Here is a tiny trained network, its code and every weight. The questions are about switching its units off for an input and a class, where a switched-off unit gives its printed mean instead of its output.

import numpy as np


def w(rows, s, z=0):
    codes = np.array(rows[::2]) - 128.0
    scale = np.full(codes.shape[1], s)
    scale[-1] = z or s
    return codes * scale


def f(y):
    return y / 2 * (1 + np.tanh(0.7978845608 * (y + 0.044715 * y**3)))


def log_softmax(a):
    a = a - a.max(-1, keepdims=True)
    return a - np.log(np.exp(a).sum(-1, keepdims=True))


def net(x, mask):
    res = np.array(x, float).reshape(1, 3) / 4 @ E
    y = f(res @ A[0][:, :-1].T + A[0][:, -1])
    res = res + np.where(mask, y, B[0][:, -1]) @ B[0][:, :-1]
    return log_softmax(res[-1] @ U[:, :-1].T + U[:, -1])


A, B = {}, {}
E = w([
[242,118,172,196,145,11,42,230,140],'x0',
[60,192,245,145,226,185,182,185,76],'x1',
[2,87,72,42,130,55,80,204,24],'x2',
],0.0092)
A[0] = w([
[185,113,153,162,140,189,155,154,209,203],'neuron 0',
[151,139,187,131,143,78,167,103,57,1],'neuron 1',
[82,173,138,137,202,204,153,183,119,19],'neuron 2',
[197,46,2,95,4,120,73,107,220,109],'neuron 3',
[151,138,163,212,55,162,142,111,176,34],'neuron 4',
[89,112,57,103,146,104,60,154,105,20],'neuron 5',
[131,35,52,74,153,80,112,141,79,135],'neuron 6',
[82,101,119,51,122,145,164,53,141,52],'neuron 7',
[71,155,64,101,87,181,171,108,169,17],'neuron 8',
[182,128,140,210,127,47,19,218,118,130],'neuron 9',
[200,185,150,124,73,143,179,100,142,85],'neuron 10',
[121,115,204,132,217,160,164,207,125,45],'neuron 11',
[80,156,151,61,156,89,100,172,53,162],'neuron 12',
[156,93,103,158,184,108,114,215,177,68],'neuron 13',
[171,89,142,145,102,115,90,201,136,5],'neuron 14',
],0.0094,0.0059)
B[0] = w([
[173,89,106,99,203,174,146,162,115,199],'neuron 0',
[75,67,162,110,9,81,37,189,165,130],'neuron 1',
[110,154,185,156,59,150,5,147,182,170],'neuron 2',
[138,229,187,255,101,158,44,149,123,250],'neuron 3',
[143,30,56,106,132,176,127,183,218,171],'neuron 4',
[146,95,135,125,142,169,104,157,210,169],'neuron 5',
[196,109,116,165,193,182,142,165,193,197],'neuron 6',
[93,105,143,87,101,132,158,81,126,180],'neuron 7',
[71,72,160,22,49,75,117,58,108,176],'neuron 8',
[104,87,162,48,127,127,152,9,104,226],'neuron 9',
[177,78,66,96,166,129,119,181,195,172],'neuron 10',
[144,193,192,238,36,101,8,158,164,174],'neuron 11',
[179,74,108,179,241,157,156,162,196,199],'neuron 12',
[53,99,183,100,93,91,192,87,156,160],'neuron 13',
[42,56,166,77,66,85,82,120,168,155],'neuron 14',
],0.0089,0.018)
U = w([
[130,140,156,172,110,147,80,166,146,108],'0',
[149,44,82,98,206,171,115,191,176,91],'1',
[103,63,157,34,112,129,119,75,129,115],'2',
[158,157,121,147,253,164,151,74,84,253],'3',
[126,134,87,105,151,98,140,148,85,107],'4',
],0.014,0.018)

Each question gives the input, the list of numbers given to net, and the class t.
The units are the neurons (one row each of A and B). Each row of codes is followed by its name. A weight is (code - 128) times the scale printed after its matrix; where a second scale follows, it is the last column's (A, B and U).
mask holds one flag per neuron, in row order. A switched-off neuron (its flag False) gives its mean, the last column of its row in B, instead of its output. The means were averaged over made-up inputs and are rounded, as every weight is.
A unit's drop is (log p(t) with every unit on - log p(t) with that unit switched off) / (log p(t) with every unit on - log p(t) with every unit switched off).
The circuit of an input: a set's keep is (log p(t) with only the set's units on - log p(t) with every unit switched off) / (log p(t) with every unit on - log p(t) with every unit switched off). Starting from the 12 units with the biggest drops (on a tie, the unit counted first), units are removed one at a time, each time the one whose removal leaves the highest keep (on an exact tie, the one counted first), for as long as the keep stays at least 0.8.
units of the circuit, in order: the units of the circuit, biggest drop first
unit that matters most: the unit with the biggest drop
top k neurons: the k neurons with the biggest drops, biggest first
drop of u: that unit's drop, to one decimal
input [-7,-6,8], class 1: units of the circuit, in order	[neuron 6]
input [-1,-3,2], class 3: units of the circuit, in order	[neuron 14; neuron 4]
input [-7,-5,8], class 1: top 2 neurons	[neuron 6; neuron 12]
input [1,-1,2], class 3: top 2 neurons	[neuron 4; neuron 10]
input [2,3,-4], class 1: top 2 neurons	[neuron 3; neuron 0]
input [-6,-2,-6], class 1: top 2 neurons	[neuron 9; neuron 10]
input [3,0,-1], class 3: units of the circuit, in order	[neuron 2; neuron 4]
input [6,-7,3], class 0: top 3 neurons	[neuron 3; neuron 6; neuron 8]
input [4,-1,-3], class 2: units of the circuit, in order	[neuron 12; neuron 9]
input [3,-2,-2], class 3: top 2 neurons	[neuron 8; neuron 11]
input [5,-4,-6], class 1: top 2 neurons	[neuron 4; neuron 0]
input [-1,3,-1], class 3: top 2 neurons	[neuron 3; neuron 14]
input [-2,-3,-1], class 3: top 3 neurons	[neuron 11; neuron 2; neuron 14]
input [7,6,-8], class 1: units of the circuit, in order	[neuron 4]
input [-7,6,-3], class 2: top 3 neurons	[neuron 3; neuron 8; neuron 7]
input [8,2,7], class 2: top 3 neurons	[neuron 9; neuron 13; neuron 14]
input [-7,-7,-1], class 0: top 2 neurons	[neuron 3; neuron 9]
input [-8,5,-1], class 2: top 2 neurons	[neuron 3; neuron 8]
input [8,6,-8], class 1: top 2 neurons	[neuron 0; neuron 4]
input [8,6,6], class 2: top 3 neurons	[neuron 9; neuron 3; neuron 13]
input [-5,0,-4], class 2: unit that matters most	neuron 12
input [8,-2,-4], class 2: drop of neuron 9	0.2
input [3,2,0], class 3: drop of neuron 14	0.2
input [-5,-6,3], class 0: drop of neuron 3	1.5
input [-1,-8,6], class 0: drop of neuron 0	0.0
